Below is a small trained network, with its code and all its weights. Each question gives an input and a target symbol and asks what happens when units are switched off, that is, made to give their printed mean instead of their output.

import numpy as np


def w(rows, s, z=0):
    codes = np.array(rows[::2]) - 128.0
    scale = np.full(codes.shape[1], s)
    scale[-1] = z or s
    return codes * scale


def f(y):
    return y / 2 * (1 + np.tanh(0.7978845608 * (y + 0.044715 * y**3)))


def softmax(a):
    e = np.exp(a - a.max(-1, keepdims=True))
    return e / e.sum(-1, keepdims=True)


def log_softmax(a):
    a = a - a.max(-1, keepdims=True)
    return a - np.log(np.exp(a).sum(-1, keepdims=True))


def net(x, mask):
    ids = ['αγηθλσφω'.index(c) for c in x.split()]
    T = len(ids)
    res = E[ids] + P[:T]
    r = res
    for j in range(3):
        rows = slice(3 * j, 3 * j + 3)
        q, k, v = (r @ M[0][rows].T for M in (Q, K, V))
        z = softmax(np.where(np.tri(T) > 0, q @ k.T / 3**0.5, -1e9)) @ v
        o = O[0][rows]
        res = res + np.where(mask[j], z, o[:, -1]) @ o[:, :-1]
    y = f(res @ A[0][:, :-1].T + A[0][:, -1])
    res = res + np.where(mask[3:19], y, B[0][:, -1]) @ B[0][:, :-1]
    return log_softmax(res[-1] @ U[:, :-1].T + U[:, -1])


Q, K, V, O, A, B = {}, {}, {}, {}, {}, {}
E = w([
[215,157,200,109],'α',
[128,180,156,169],'γ',
[201,11,161,13],'η',
[109,194,199,127],'θ',
[147,53,165,185],'λ',
[185,157,129,71],'σ',
[116,207,150,68],'φ',
[182,216,89,3],'ω',
],0.019)
P = w([
[213,168,1,150],'0',
[134,175,165,81],'1',
[112,184,195,105],'2',
[130,179,187,98],'3',
[115,177,189,136],'4',
[136,171,183,104],'5',
[142,168,181,118],'6',
[145,163,189,120],'7',
[144,165,186,134],'8',
[151,158,188,136],'9',
],0.0098)
Q[0] = w([
[83,72,52,103],'H1',
[148,173,117,142],'H1',
[90,71,89,170],'H1',
[171,196,191,116],'H2',
[111,37,94,129],'H2',
[103,84,177,140],'H2',
[92,176,130,126],'H3',
[144,93,168,171],'H3',
[3,157,74,125],'H3',
],0.014)
K[0] = w([
[64,163,160,66],'H1',
[141,134,92,120],'H1',
[99,115,181,113],'H1',
[158,120,3,145],'H2',
[143,125,188,73],'H2',
[105,108,156,155],'H2',
[75,174,187,76],'H3',
[74,17,127,168],'H3',
[151,100,217,46],'H3',
],0.015)
V[0] = w([
[40,151,217,69],'H1',
[99,151,85,237],'H1',
[69,118,66,156],'H1',
[125,68,11,83],'H2',
[196,129,54,158],'H2',
[40,206,8,139],'H2',
[129,143,205,150],'H3',
[141,138,79,158],'H3',
[107,118,101,200],'H3',
],0.012)
O[0] = w([
[103,169,170,95,3],'H1',
[127,94,181,177,86],'H1',
[88,92,156,152,54],'H1',
[60,134,3,93,150],'H2',
[106,93,85,126,241],'H2',
[22,113,159,140,109],'H2',
[136,119,101,99,164],'H3',
[67,137,143,142,116],'H3',
[110,159,111,116,52],'H3',
],0.015,0.011)
A[0] = w([
[125,179,101,82,92],'N1',
[193,164,142,172,63],'N2',
[184,213,113,116,98],'N3',
[114,173,89,79,59],'N4',
[136,164,111,118,70],'N5',
[35,91,62,138,41],'N6',
[185,116,169,118,89],'N7',
[103,124,81,147,2],'N8',
[27,111,102,98,141],'N9',
[163,145,118,30,141],'N10',
[114,161,240,82,96],'N11',
[4,197,125,123,171],'N12',
[149,125,130,154,60],'N13',
[180,128,155,168,183],'N14',
[148,103,123,222,191],'N15',
[197,69,122,72,114],'N16',
],0.011,0.0082)
B[0] = w([
[122,81,162,138,188],'N1',
[73,55,100,109,185],'N2',
[55,118,199,203,221],'N3',
[52,131,186,152,194],'N4',
[65,125,253,134,148],'N5',
[130,133,119,180,211],'N6',
[43,83,71,192,193],'N7',
[63,113,190,200,163],'N8',
[67,149,136,76,200],'N9',
[116,137,94,189,243],'N10',
[182,180,58,139,167],'N11',
[204,103,202,35,187],'N12',
[35,47,168,161,134],'N13',
[157,185,89,114,203],'N14',
[139,163,211,27,180],'N15',
[186,139,181,107,249],'N16',
],0.0065,0.021)
U = w([
[153,63,117,160,191],'α',
[106,18,228,138,61],'γ',
[77,132,141,179,4],'η',
[119,254,108,117,200],'θ',
[167,82,77,41,98],'λ',
[104,131,40,114,167],'σ',
[128,152,140,38,160],'φ',
[73,93,141,110,70],'ω',
],0.0094,0.0045)

Each question gives the input, a string of symbols that net reads in full, and the target symbol t.
The units are the heads (3 rows each of Q, K, V and O) and the neurons (one row each of A and B). Each row of codes is followed by its name. A weight is (code - 128) times the scale printed after its matrix; where a second scale follows, it is the last column's (O, A, B and U).
mask holds one flag per unit, heads first, then neurons. A switched-off unit (its flag False) gives its mean, the last column of its rows in O or B, instead of its output. The means were averaged over made-up inputs and are rounded, as every weight is.
A unit's drop is (log p(t) with every unit on - log p(t) with that unit switched off) / (log p(t) with every unit on - log p(t) with every unit switched off).
The circuit of an input: a set's keep is (log p(t) with only the set's units on - log p(t) with every unit switched off) / (log p(t) with every unit on - log p(t) with every unit switched off). Starting from the 12 units with the biggest drops (on a tie, the unit counted first), units are removed one at a time, each time the one whose removal leaves the highest keep (on an exact tie, the one counted first), for as long as the keep stays at least 0.8.
circuit, biggest first: the units of the circuit, biggest drop first
most important unit: the unit with the biggest drop
k most important neurons: the k neurons with the biggest drops, biggest first
heads that matter: for each layer, one digit per head in row order, 1 if its drop is at least 0.15 and else 0, layers parted by /
drop of u: that unit's drop, to one decimal
input α ω γ θ λ λ φ θ η α, target α: heads that matter : 010
input σ γ σ η γ θ σ, target σ: most important neuron : (N3)
input θ η θ η θ γ θ γ, target θ: circuit, biggest first : (H1, N11, H2, N1)
input φ θ λ λ η, target α: circuit, biggest first : (H2, N7)
input ω α θ φ ω σ, target ω: circuit, biggest first : (H2, N9, N8)
input γ α θ θ, target γ: heads that matter : 110
input θ η φ φ γ η σ φ, target θ: circuit, biggest first : (H2, H1, N11)
input α σ σ γ, target α: circuit, biggest first : (H2, N9)
input φ σ η, target α: 2 most important neurons : (N10, N15)
input θ θ γ θ ω θ, target θ: circuit, biggest first : (N11, H2, H1, N3)
input φ σ θ η σ η σ, target φ: 3 most important neurons : (N12, N3, N7)
input η φ λ θ φ φ, target η: heads that matter : 110
input φ θ γ γ θ θ φ α α, target φ: heads that matter : 110
input ω φ θ, target ω: heads that matter : 010
input η ω α λ θ θ α σ θ, target η: most important unit : N3
input λ φ λ α λ γ ω α ω γ, target λ: 2 most important neurons : (N3, N15)
input ω α σ σ γ, target ω: 3 most important neurons : (N12, N9, N8)
input η η γ, target η: 4 most important neurons : (N3, N4, N5, N1)
input η η σ σ, target η: 4 most important neurons : (N3, N4, N10, N5)
input η ω α α φ θ γ λ ω, target η: 4 most important neurons : (N3, N4, N10, N1)
input γ η γ λ ω, target γ: circuit, biggest first : (H1)
input σ α γ σ λ α α λ γ, target σ: 2 most important neurons : (N3, N16)
input η α λ α γ γ φ α θ σ, target η: 2 most important neurons : (N3, N4)
input φ σ α θ γ, target φ: 2 most important neurons : (N12, N3)
input ω σ γ φ λ λ α η θ, target ω: drop of H2 : 1.6
input σ θ θ α η θ θ θ φ, target σ: drop of H2 : 0.7
input λ η γ σ ω ω, target λ: most important unit : H1
input θ α γ, target θ: drop of H1 : 0.4
input θ η θ σ, target θ: drop of N11 : 0.3
